Each row has a hidden stage along a path, written after it and counted from one end. A new block has a new path.
[ -42  122 -160 -351  117 -494   83  -55 -379  -54   78   33  -42  152
 -117 -466   62  123 -155   32  139  169 -136 -384  148   66  254   15
 -189   22  -34  132   78 -115  169  264   10]	0
[   4  170  -92 -185   80 -158    8  -10 -171  -39  -79  181  -24   63
 -138 -391   50  -11    5  102   34  145 -106  166  -27    4  -13  -48
  134  -52   -8  121 -202   -3  -16   -2   40]	6
[   7  145  -72 -270  186 -432  116 -120 -372 -128  -37   88  122  237
 -100 -291   75   95  -84  108   32  126 -101 -441   32  -91  115  -33
 -180  112   61   77  176  104  101  273    2]	2
[ -28  119  -86 -189   97 -151 -126   -7  -49   29 -119  182  -95   40
  -97 -439 -119    7   72   88  195   69  -73  198 -220   68  -43   12
   71  -83  104   36 -163  -16  123    9   19]	5
[  24  137  -82 -162   62 -211   40  -20 -148  -49 -105  120   31  105
  -79 -280   22   12  -12   92  -35  144  -50    6  -58  -30   -3  -36
   56   42   31  102 -135   20   26   83   12]	6
[-203  104  151  142  -90   73   61  -99   77   15   74    2 -119  -82
   32   86 -127   71  -23 -140 -239  -93  -51  576  -12   21   32    9
  168  -60   64   70  113  -50  -78  -34  369]	12
[ 118  189  -59   -7 -172 -122 -117 -288  169  -15 -122 -247 -366 -136
   12   91  114 -185 -280  244  220 -251  -55  115  222  431  151  141
 -348 -242 -159 -123 -300 -263 -224  -63   46]	28
[ -83   13  -32  242   99  218  -67 -129  508   34 -312  175 -110  -51
  109  106 -494 -133  219   23   69 -241   65  553 -516  -75 -145  114
   24  -52  186 -114  270  170  128  -10  125]	17
[  75  347   49  -14 -210 -167  282 -448 -307 -279  -80 -234  -64  115
 -107   60  450  -76 -349  135 -110 -137 -137  -25  569  263  232   38
 -219   11 -291  123   77 -153 -257  195  136]	25
[-112   31   96   58 -152  -45 -121 -234  247   94  -72 -213 -345 -138
  107   52 -279    1 -143  -12  198 -296   26  300  -75  373  117  220
 -208 -126   54  -97  159 -247  139   78  154]	24
[  38  228 -276   99  -75 -127  242 -163  144 -173 -144  216   54  130
   88    8  -53 -107    0   -9 -182  175  -24  270  -46 -167   77   89
  -10   91 -194  242   85   45  -70  282   61]	11
[-129    7  191   66 -107  -55    5 -204   84   60  -17 -266 -230  -99
   80  164 -168   45 -194  -13  -12 -267   21  143   43  255  127  129
 -163  -50   69  -67  233 -171   52   69  212]	23
[ -21   40  -53   42 -100  -89    6 -165  224   41 -160 -134 -243  -70
   94   30 -210  -86 -148   58  112 -144   40  140  -48  228  117  185
 -183  -56  -52   -6   77 -182   88  125   34]	23
[-102  156  -61  144  -79  251  -50  -77  286   14 -168  180 -210 -110
  -51 -203 -181 -108  156  -58  -18  -82  -54  912 -196  102  -91   30
  316 -151   -5   75 -143  -61  -17 -144  213]	13
[-120  -61  157 -332  -26 -371  -29  109 -406  133  119 -347 -120   18
 -121 -362   40  281 -214  -72 -117   80   18 -399  149  274  176 -111
   -7  112  214    3 -168 -284  249   58   88]	0
[ 183  313 -153  -62 -244 -261  340 -252 -239 -324 -325 -111  285  390
  -28 -107  335   13  -85   18 -410  251  100 -280  138  -17   40  -72
   -9  468  -98  232 -111   11   67  469 -124]	7
[-128  -85  267 -234   63 -247 -128   94 -261  158   42 -258  -63    1
  -65 -203 -106  253  -92  -16  -95  -38   48 -264  -96  156    3 -108
   18   89  369 -111  -67  -94  229  -29  122]	3
[ -48   55  -12  199  -67  346  -78  -27  411   62 -343   66 -172 -116
  -23  -98 -288 -136  203  -14  -72 -156   79  775 -358  104 -190   -3
  315  -40  137  -42 -166   -1   82 -188  119]	16
[-105  -34  100 -313  125 -231 -176  142 -240  166   31  -65 -156  -40
 -151 -474  -97  157  -45   41  108   36  -51  -67  -91  185   16  -86
   94  -66  245  -39 -222 -145  194 -112   75]	2
[-147 -101  119 -186  195 -350 -175    1  -39  150   43  -44  -66   44
   82  -96 -383  208  -12   11  150  -72   29 -301 -342    7   39   58
 -247   24  372 -153  261   40  304  155  100]	3
[  -2  147  -33  -58 -165   55  -21  -98   18   31 -142 -117 -333 -156
 -137 -309   80 -134 -168   92  117  -93  -80  460  207  409   95   66
  112 -195 -177   82 -320 -323  -64 -137   61]	24
[ 138  247  -80  -72 -260  -51   -9 -231   -4  -63 -181 -243 -329 -104
 -120 -169  289 -192 -288  204  114 -114  -74  240  367  494  143   69
  -93 -171 -266   39 -480 -357 -204  -83   -6]	26
[ -14   94   47    8 -163  -27   84 -168   13  -16 -137 -221 -193  -55
  -29  -33   25  -54 -203   46  -52 -125   12  167  167  284  114   67
  -33  -13  -83   41  -43 -222   -9   40   79]	23
[-124   18  314  -48  -68 -201   27  -90 -200   17   41 -266   53   82
   42  117  -44  255 -110  -83 -311  -61   75 -160  -37   52   13  -71
  -27  206  295  -53  132  -10  105  132  219]	6
[ 140  202 -256  155  -40  250  168 -109  276 -163 -523  186   42   97
  -82 -164  -31 -285  177  117 -160   30   55  493 -204  -54 -157  -44
  268  116  -97  114 -195  119  -15    0  -86]	17
[-141  -78   62 -275  180 -257 -247  110  -75  203   37    0 -198  -57
  -51 -408 -305  160   12   25  260  -23  -34  -53 -277  149   22   19
  -42 -108  296 -101  -46  -98  284  -35   83]	2
[   4  226 -264   92  -72  -34  167 -125  173 -121 -144  248  -36   60
   27 -122  -65 -130   38  -15  -97  150  -60  487  -54  -88   48   80
  105   -4 -188  230  -36   -4  -76  158   88]	11
[  73   16 -127 -311  165 -492  162   79 -339  -36  -57  -44  129  192
  -59 -241   62   84 -159  129 -123  256   11 -679   49 -106  131  -78
 -155  194   61   88  -42   15  119  226 -114]	2
[-113  209  124  193 -171  176  127 -228   60 -122 -121  -22  -31   30
  -26   53    8   18   41 -118 -298 -120  -15  616    8   56  -33  -32
  217   63   39   84   87   -1  -54   30  301]	13
[  -9  138   22  -59   56 -319  245 -133 -237 -149   16   18  189  195
   38  107   85   93 -132   38 -303  128  -34 -277   83 -212   88  -32
 -122  184   19  120  211  132  -78  267  120]	7
[ -38  162   14  152 -119  246  115  -66  119  -61 -219   34  -58  -38
  -91  -73   20  -95   66  -30 -301  -28   -5  652  -23   41  -95  -87
  354   20  -10  104 -192  -18 -105 -136  184]	14
[ -68  -13  238 -173   -2 -217  -47    6 -234   62  -54 -236   26   88
  -38 -111  -42  219  -69   -9 -184  -20   83 -255  -98  108  -27 -107
    9  185  326  -79  -47  -38  191   65   92]	4
[-200 -177  268 -124  158 -295 -240   29   39  224   73 -148  -99  -20
  141   53 -477  269  -12  -45   72 -156   94 -257 -418   32  -10   60
 -218   41  490 -232  283   26  329   94  176]	4
[ -73  138  -62  113  -60   76  114  -36  133  -27  -57  124  -87  -52
    1  -35  -78  -58   10  -45 -213   50  -49  560  -24  -43    2    5
  211  -55  -66  149  -75  -32 -119  -41  215]	12
[  56  115 -201    5  -56 -111  106 -165  167  -50 -208    2 -176  -16
   33  -71  -95 -174 -139  130  114  -31  -13  123   32  142  127  164
 -154  -57 -189   89   21 -132    1  146  -35]	23
[ 148  242 -273  142 -102  -36  416 -128   63 -261 -297  120  199  192
   21   95  154 -181  -29   55 -463  231   38  119   95 -233   21  -41
  110  251 -240  267  -61  105 -175  234  -23]	13
[-166  -28   20 -354   69 -370 -145   89 -270  167  157 -124 -242  -46
 -116 -514 -112  214 -134  -58  190   53  -86 -152   33  275  202    3
  -48  -87  153   13  -94 -283  270   39  107]	0
[-174  -28  123   63   12  -81  -92 -180  219  125   47 -110 -321 -176
  132  149 -351   12 -158   12  195 -294  -40  259  -78  199  142  222
 -247 -219   63 -107  332 -140   52   33  238]	23

Each row has a hidden stage along a path, written after it and counted from one end. A new block has a new path.
[  65   54 -231  -87 -420 -266 -370  215   82   -1  146 -156 -109 -442
 -398   -2   78  173   35  438   53  115  330 -565   46  -26 -286  196
  -90 -105  484 -104  439  178  162  196  361]	22
[ 211  -33  114 -301 -103  230 -287  285   86  297  100  -88  191 -217
  -10  -31   84  163  279  319  101  391  -61 -205   89  296  -97  -62
 -436  -36   62  585  368  116  300  -18  459]	22
[-280 -112  190   76  403  -50  164 -559 -385 -196   14  302  199  329
  263  312  -21 -556 -227   38  202    6 -104   13  362   41   92 -366
  337  379 -116 -295  180 -119 -323 -396  -43]	7
[ 221   16 -164 -166  -62  146 -270  376  349  249  158  -90  213 -328
 -374 -223  202  130  344  220  -23  444  203 -285 -164  -55 -142  110
 -379 -358  -40  321  269  245  427 -134  346]	27
[-466 -371   11  141  321  571  512 -115 -149  -74  -61  150  261  167
   44 -187   51   97  -79 -769 -157   15  404  532 -292 -434  373  134
  148 -126 -158 -102 -580 -311 -106 -286  -72]	11
[ 282    1 -562 -226 -260  122 -228  312    4  304   85 -115  340 -416
 -276 -177  -41  254  265  263  -78  115  297  -85  -88  110 -431  149
  -37 -251  275 -101  233  242  293 -114  621]	23
[-251  101  -23  194  -93 -791 -208 -435 -258 -215   75   34  -87   36
   50  831    7 -140 -199  285   72  -57  -27 -367   56  -13   77 -122
  404   91  288   39  179 -111 -298  388  -38]	1
[  54   32  117 -296  -33   93 -319  171  152   69  202  -38  -26 -129
 -174 -208   21   35  165  453  129  324  188 -701  316  164 -104  -82
 -323  -19  -14  221  678  275  272 -249  250]	28
[-101  -95 -232   36   55   12   40    1 -304  113    8  106  543   22
  101  544   64  134  238 -255  -54  123  -43  415 -356  -32   83   73
  222 -177    9  318 -355 -165  -87  134  188]	2
[ 201  199   24  -45  -52 -573 -298 -298  148  215  173 -174 -304 -189
  -66  103   -1  -83  -74  672  -88  105  123 -661  233  145  -90 -239
  -65    0  156  245  631  274  154  -32  232]	25
[-488 -121  200  239  206 -290  259 -533 -371 -315   42  189 -114  262
   79  286   32 -251 -305 -167   -7 -124  265  -83  108 -287  302  -63
  387  230   74 -266  -69 -198 -372 -114 -271]	7
[  -7  -55 -230 -175  -84  -71 -115 -145 -213   36   27    2   80  -85
   15  -39 -182    9  -91  290    4  -72  259 -255  289  191 -241 -144
  139  135  259 -316  386   91   14 -193  352]	19
[-498 -156  223    5  320  322  274 -439 -455 -210   54  204  130  329
  361  257 -179 -134 -203 -230  153 -124   77   -8  306   -5  269 -178
  409  264  -97  -64   22 -183 -371 -277  -36]	6
[-355 -285  353 -256  116  568  -28  -17 -149 -253    8  153   83  120
  126 -158  -87 -157 -168   39  369  169   67 -295  538  172   29 -199
 -147  372   25 -177  433 -129  -55 -312  187]	16
[-462 -101   17 -169 -260  -15 -139   35 -611 -327  101  127  135   77
   93  488 -184  254    2   17  223 -109  191 -327  224  124   15  149
  323  234  380  -52  180 -134 -312  226   91]	2
[ 381  161 -455 -130  172 -300  -28 -494 -101  537   63 -133  118  -74
  222   12 -294  -15    4  455 -328 -150  139  -87  170  315 -253 -410
  277  -89   -2   25  360  306  148 -388  501]	24
[ -71 -220 -126 -113 -170  462 -132  471  180   10   14  -24  315 -321
 -311 -150  204  196  187 -145  130  363  193   55 -209 -133  -94  247
 -295 -226  164   79  -44  -83  234   67  362]	18
[-446 -163  153 -124 -270  554 -250  496  -57 -271  112   18  303 -192
 -102  490  124  356  196 -206  442  330  -80 -202 -111  -40  126  325
  -91 -126  204  484  -13 -228  -77  500  228]	1
[-681 -287  567  324  124  447  202  108  293 -438   80   72 -141  -43
 -270   86  448  -32 -163 -574  251  378  182  -59 -293 -676  576  317
 -199 -145  -45  273 -343 -390 -132  230 -297]	9
[ 132   29 -574 -222   39  329  -12   51   63  325  126 -108  257 -232
 -132 -350 -230  270  180   88 -218  -26  464 -169   -8   20 -255   18
  159 -353  -18 -143  221  313  261 -411  492]	27
[-404 -208   86  250  341 -256  373 -633 -291 -223  -47  200  -73  299
   94   41   -8 -337 -377 -238 -139 -151  356  103   92 -306  253 -184
  360  212   -7 -483 -138 -213 -274 -340 -241]	11
[-201 -247  -47  248  522  184  448 -419 -103   39  -81  223  376  229
  116   32  133 -337 -102 -490 -145   83  115  615 -230 -324  252 -165
  231  -66 -290 -179 -460 -240 -111 -428  -50]	10
[ -34  -81 -215   68   41 -241   68 -250  -44  131  -15  -50   26  -64
  -33   24  -25   64  -97  -13 -247  -29  315   52 -124 -111   27  -68
  123 -109  138  -65  -56  -38   48  -61  160]	18
[-443 -191  277  206  242 -275  212 -551 -137 -304  -24  138 -261  230
   43   37   38 -325 -439  -81  -10  -62  309 -183  216 -255  275 -203
  179  257   63 -364   81 -202 -227 -202 -241]	13
[ 136   23 -464  -68  -33  546  -38  296  449  405  145 -268  233 -470
 -274 -266   24  422  258 -108 -174  197  321  -26 -382 -196 -100  213
  -67 -664  -47  325  -53  205  372  -61  535]	26
[-710 -344  625  140   68  648  173  251   93 -456   91  132  -42   14
 -194   25  376   51  -73 -561  337  379  176  -81 -139 -512  523  333
 -251  -11  -17  295 -244 -373 -141  147 -237]	9
[-495 -285  334  -67 -210  494  -44  565 -245 -323  110  175  313  -55
 -207  254  317  295  277 -426  317  396  109   41 -239 -249  275  493
 -234  -17  168  411 -252 -291  -89  306  -35]	5
[-458 -261   71  172  206   80  336 -244 -298 -256  -14  221  121  185
  -32   13   94 -136 -169 -422  -39  -16  356  213  -75 -373  249   85
  236  103   25 -338 -282 -247 -222 -225 -173]	9
[-527 -346  304   60   73  557  143  136  123 -314    1   79    3  -22
 -170 -167  187   36 -145 -431  194  240  293  -43  -45 -372  297  170
 -179  -19   25  -36 -134 -284  -36  -24  -39]	14
[  60   49 -313  -26 -242  214 -214  266  368  184  146 -265   14 -524
 -343  -83   75  312   94  145   -4  169  273 -325 -203 -151 -164  223
  -72 -438  232  183  179  162  251  167  480]	23
[-202 -188 -132   96  258 -237  245 -541 -280  -74  -85  150   43  210
  104  -41 -116 -261 -296  -74 -174 -161  348  109  153  -97   38 -258
  314  186   54 -544   -2 -118 -143 -389   -1]	15
[-345 -158  300  -24   43  387   -5  190 -153  -60   82   86  326   53
  123  500  170  212  225 -322  203  332 -154  140 -223  -57  349  146
  -91  -86  -63  729 -231 -257  -99  275   57]	3
[-266  -77  102  155   28  158    5 -103  375  -40   58 -177 -205 -216
 -123   50  115  122 -191 -113    9  149  200 -229 -133 -290  231   32
  -47 -261   69  253   -6 -122   52  186  125]	18
[-481 -308  460  224  278  577  178   85  277 -320   23  161  126    4
 -176   19  420 -258  -97 -474  323  453   -7  113 -169 -478  391  105
 -231  -68 -187  142 -242 -333  -59  -34 -130]	10
[-508  -80  378   33 -143  342 -223  224  145 -237  130  -95   18 -137
   20  656  146  317   34 -172  372  321 -173 -334 -134 -106  371  171
  -99 -189   96  805  -13 -274 -117  642   91]	1
[  40  -43 -380   16  142  393  178 -137  210  440   27 -232  178 -222
  102  -58 -142  374   46 -237 -311  -27  244  250 -317  -86   71  -23
  164 -474  -85  350 -233   20  172  -76  443]	20
[ 185  139  113   38   58  -78 -243   -1  574  310  184 -240 -149 -321
 -185   20  235   26  100  345  -31  413   -6 -435 -128  -78   91  -94
 -337 -370 -108  689  331  191  332   62  257]	26
[-540 -242  352   23   18   14   85 -106 -442 -486   61  291   -3  203
  -63  115  102 -215 -180 -118  263   56  251 -226  279 -176  171   83
  109  398  197 -343  128 -213 -302 -121 -194]	8
[-472  -82   47   13 -531 -140 -395  418 -150 -492  134   18   33 -275
 -370  596  198  269   54   46  385  205  143 -516  -95 -180    5  439
   26  -32  543   78  129 -182 -164  688   64]	1
[ 140   66  -60 -174 -238  -31 -387  168  180   91  151 -142  -34 -370
 -227    1   60   48   63  522  173  234   82 -567  194  140 -263  -10
 -199  -45  266  119  582  205  203   57  438]	23
[-115 -215   74 -109 -124  417 -102  375  166   34   30  -48  182 -231
 -194 -104  185  238  151 -141   94  363  161  -12 -168  -94   57  183
 -351 -170  101  319  -21 -107  209  106  275]	18

Each row has a hidden stage along a path, written after it and counted from one end. A new block has a new path.
[ -33  -32  143  150   23 -164  -61  108   54   37 -240  -74 -123  133
   24 -174  107   21  -42   45 -180 -121  -37  237  240 -167   47   94
    8 -214  107  -89  133 -263  -44   19  -23]	4
[ 136 -173 -231 -162  145  183 -282  -31 -289  210  197   10  327  188
  184 -106   50  -31   -4   60  497   73  -99   52 -337 -286  146   47
   40  189  -44  -78 -221  163  176  363  -20]	18
[  95   26 -182 -113  -42  149 -235 -153 -195  155   90  116  241  306
  200  -17  187  -41   21    5  201 -212  -78  -64  107 -274  -35  172
   23  -83 -194 -102 -276   -3  178  105    5]	13
[  22  -53  -62  -16   69   83    1   51  -34  135  217  -97  167 -130
  -12  -25   58  -20  122   75  309  241 -172   71 -546  -21  256 -164
    6  453  146  -30 -155  241  -36  352   -3]	21
[-187   48  156  354 -157 -176  132  176  397  -64 -109 -125 -275 -122
 -137   -1  129  -52  122 -211 -437 -239 -232  356   52   32   37  -15
   37  -30  130 -126  159 -356 -292   20   31]	2
[ 274 -343 -137 -155  239  114 -111   51 -337  180   35  -41 -207  183
  376 -352  -76  263  -75  368  510  169 -269  388  103 -156  278  120
 -156  280  290  170  201 -239 -104  340 -219]	1
[-144  339  209  205  -40   38  145  -71  239   -9 -132   32   67 -208
 -233  113  269 -155  170  -37 -393  -82    2 -241  103  102  -62 -107
 -107  -79  -39    3 -199   50  -27 -227  174]	12
[  45   51 -118 -100  -59  123 -121 -166 -170  120   13  112   58  323
  176   -2  182   24   -2  159  258  -73 -116  -52  169 -189   94   88
  -41   12  -68   37 -219   52   74   54  -74]	10
[  14  106  148  302  -94  -71  284  154  193   28   87 -130 -291 -363
 -170  -76   97  116  163  -75 -338   94 -330  490   18  140  187   12
 -229  254  142   47  287 -201 -369  128  -61]	0
[-114  205   62   66   38  194   84 -122  149    0  -44   63   55  -84
  -98  121  184  -83  157  100   -7   12 -119 -283  -47   78   91 -158
  -74  138   44  114 -316  127  -71 -116  121]	13
[ -36  -66   21   69  -15  -82 -185   98   54   57   45 -142  273   58
  -24  -23   84 -135   48  -81   81  -53  -39   94 -412 -261  112  -33
  249   81   58 -301 -173   31   36  252   40]	21
[ 224 -237  -27  -70  238   31  -39   78 -260  184  -38  -54 -187   56
  254 -349  -14  199  -46  296  258  155 -159  331  153  -80  173   89
 -207  152  259  142  243 -224  -43  253 -137]	2
[   4  151  115  -10  274  269  118 -104   -3   68  -79   57   77 -247
  -82  -14  128  -34  142  284   87  242  -45 -358  -70  166  115 -217
 -233  231  164  256 -246  199   -4 -101  137]	14
[ -50   -3  -89   -1   16  125 -249  -92   34   44  -42   60  239  223
  104   46  158 -175   52  -71   77 -309  -42 -170  -24 -248  -75   46
  165 -133  -93 -165 -331  -92  119   18  112]	14
[ 116  -94  136  145   82  -17   41  124   10   -8  -72 -141 -226  -69
   23 -182  -24  175   11  186   -2  117 -270  422   99 -116  294   82
  -78  171  260   45  214 -290 -327  120 -128]	0
[ 173  -67 -125 -205  225  253 -235 -140 -318  171   18   91  260  211
  223 -124   85   17   -9  251  409   47  -33 -176   16 -229   77   73
  -62   46  -21   58 -272   92  193  113   14]	14
[ 147 -152 -243 -178   36  107 -151  -97 -328  255   95  103  -49  339
  346 -179  131   75  -56  177  421  -31 -144  156  148 -155   59  113
 -140   91   14   85   -6  -36  156  267 -146]	7
[ 299 -196  -83 -157  248   14 -154   83 -379  332  210 -106  319 -130
  188 -311   58  -26   27  115  288  206   48  151 -348 -130   12   23
  -94  243  109 -127   53   93  272  470  -17]	21
[ 173 -222  -19 -106  234   40  -88   41 -270  142 -115  -32 -171  201
  259 -309  -19  221  -97  389  368  188 -143  238  174 -148  254   75
 -145  112  264  167  147 -139  -40  196 -154]	3
[  14   -6  -33   18   84   79 -168   24  -69  112   82  -51  306   22
  -40  -26  101  -99   42  -40  147   51  -41   18 -319 -215  120  -16
   65   76  -47 -138 -209  157  100  200   65]	18
[ -48   68  147  111  137   20  140  106  120   73   78 -152  133 -387
 -202  -16   87  -82  165   77   16  312  -76  -26 -533  123  216 -274
  -49  407  237   -6 -100  241  -82  195   95]	21
[  16   63   48  111   73  -11 -173   56  -18  139   11  -50  376 -104
 -102  -68  178 -221   68 -218 -219 -133   95    9 -161 -202 -139   55
   34 -187 -146 -263 -115    9  223  109  168]	17
[  -8  -35  276  212  226   52  255  138  200  -80 -186 -162 -376 -344
 -122 -138  -50  147   91  325  -57  311 -272  205  -14  179  362 -190
 -183  361  486  257  191 -200 -442  -23  -43]	0
[-151  162  -13  140 -104   78  -95  -62  201    3    6   43  205   44
  -83  147  217 -203  140 -213 -168 -291  -82 -131  -80 -123  -71   -4
  115 -101 -154 -175 -315  -20   31  -31  163]	14
[ -55  144  276  308  -45 -230  142  174  184   33 -192 -120 -164 -186
 -187 -150  165   18   60  -97 -533  -58  -44  322  230    0    4   67
 -128 -190   67  -94  259 -238 -126  -24   32]	3
[ -61   -2 -175   -6 -124   84 -229 -131   41   78   15  105  141  315
  197   74  221 -192   67 -145   41 -464  -94 -102   96 -218 -169   93
  159 -153 -143 -189 -286 -190  136   47   68]	12
[ -93  152  220  227  -70 -188   76   89  130   23 -216  -65 -126    6
 -138  -89  181   15   13  -16 -352  -48  -25  201  237  -67   60   54
  -79 -203   36  -62  120 -121  -74  -57    3]	5
[ 199 -213  -78   -7   73   11  -47   89 -185  145   66  -64 -195   88
  228 -267    0  198  -20  155  202   53 -272  476  118 -144  200  159
 -134  174  165   46  232 -277 -141  301 -173]	1
[ -75   53    5   21   30   96  105  -64   24   71  -65   50 -187   57
   36   -6  144   27   53  216  160  106 -175  -26   43   84  189 -134
 -150  201  163  207  -75   73  -91   21  -46]	7
[ -15    8  108  199   35   31  269  122  168    8   30 -103 -362 -284
  -82  -83   33  156  140  121  -65  198 -362  351  -50  187  298 -104
 -220  393  289  201  203 -141 -398  126  -76]	1
[ -46   73   12   24  -50   24 -186 -114   18   36 -152   66  133  274
   97   20  212 -138    7    8  -49 -306   15 -145  214 -234  -91   86
  115 -249  -79 -141 -237 -134  120  -87   55]	11
[ 247 -316 -232 -260  219  126 -279   14 -400  268  229  -63  280  176
  324 -227  -21   44  -30  235  689  198 -100  122 -444 -271  211   11
   62  371  153  -76 -128  131  178  519 -104]	21
[ 188 -251 -230 -224  252  214 -318  -29 -368  233  160    1  330  204
  253 -170   11  -15  -39  169  605  132  -72   24 -337 -296  160   29
   27  214   35  -39 -207  149  213  384  -29]	18
[ -76   97  316  319   85  -76  311  173  293  -51 -164 -154 -345 -406
 -236 -103   60   77  133  102 -365  179 -207  256   37  213  212 -142
 -204  191  328  145  243 -189 -373  -46   21]	1
[ 126   -6 -180 -186    4  183 -178 -194 -285  167   59  140  120  361
  259  -50  158   54  -17  213  393  -49 -116  -75  165 -229   91  130
  -56   39  -84   52 -243   59  133  106  -87]	11
[-108  107  210  186  128    4  307   86  178   30 -147  -59 -320 -297
 -151  -89  108   76  114  206 -144  260 -163   80   22  278  214 -221
 -278  239  307  268  132   11 -230  -27   15]	4
[ -20   58   91  121   52  -42 -177   74   11   84  -19  -89  360  -45
 -137  -41  139 -168   39 -147 -128  -42   66   30 -247 -251    9   28
  107 -126  -89 -263 -154   81  137  116  121]	18
[-140  195  356  404  -41 -207  275  199  363  -50 -206 -152 -264 -369
 -305  -73  148   -6  135  -98 -629   -2 -117  287  129  154   63  -64
 -148  -54  171  -20  254 -232 -282  -97   72]	2
[-186  206   84  195 -190  -54   57  -49  215    4 -109   34  -70   73
 -104  108  258 -131   81  -96 -252 -207  -83  -10  143  -22  -15  -27
    5 -116  -47  -61 -112  -50  -50  -98   42]	8
[-152  273  143  185 -168  -56   23  -74  189   -8 -144   39   40   61
 -136  109  282 -145   86  -92 -339 -223  -15  -98  201  -72  -56   17
   15 -214 -106 -113 -165  -39    3 -173   81]	10
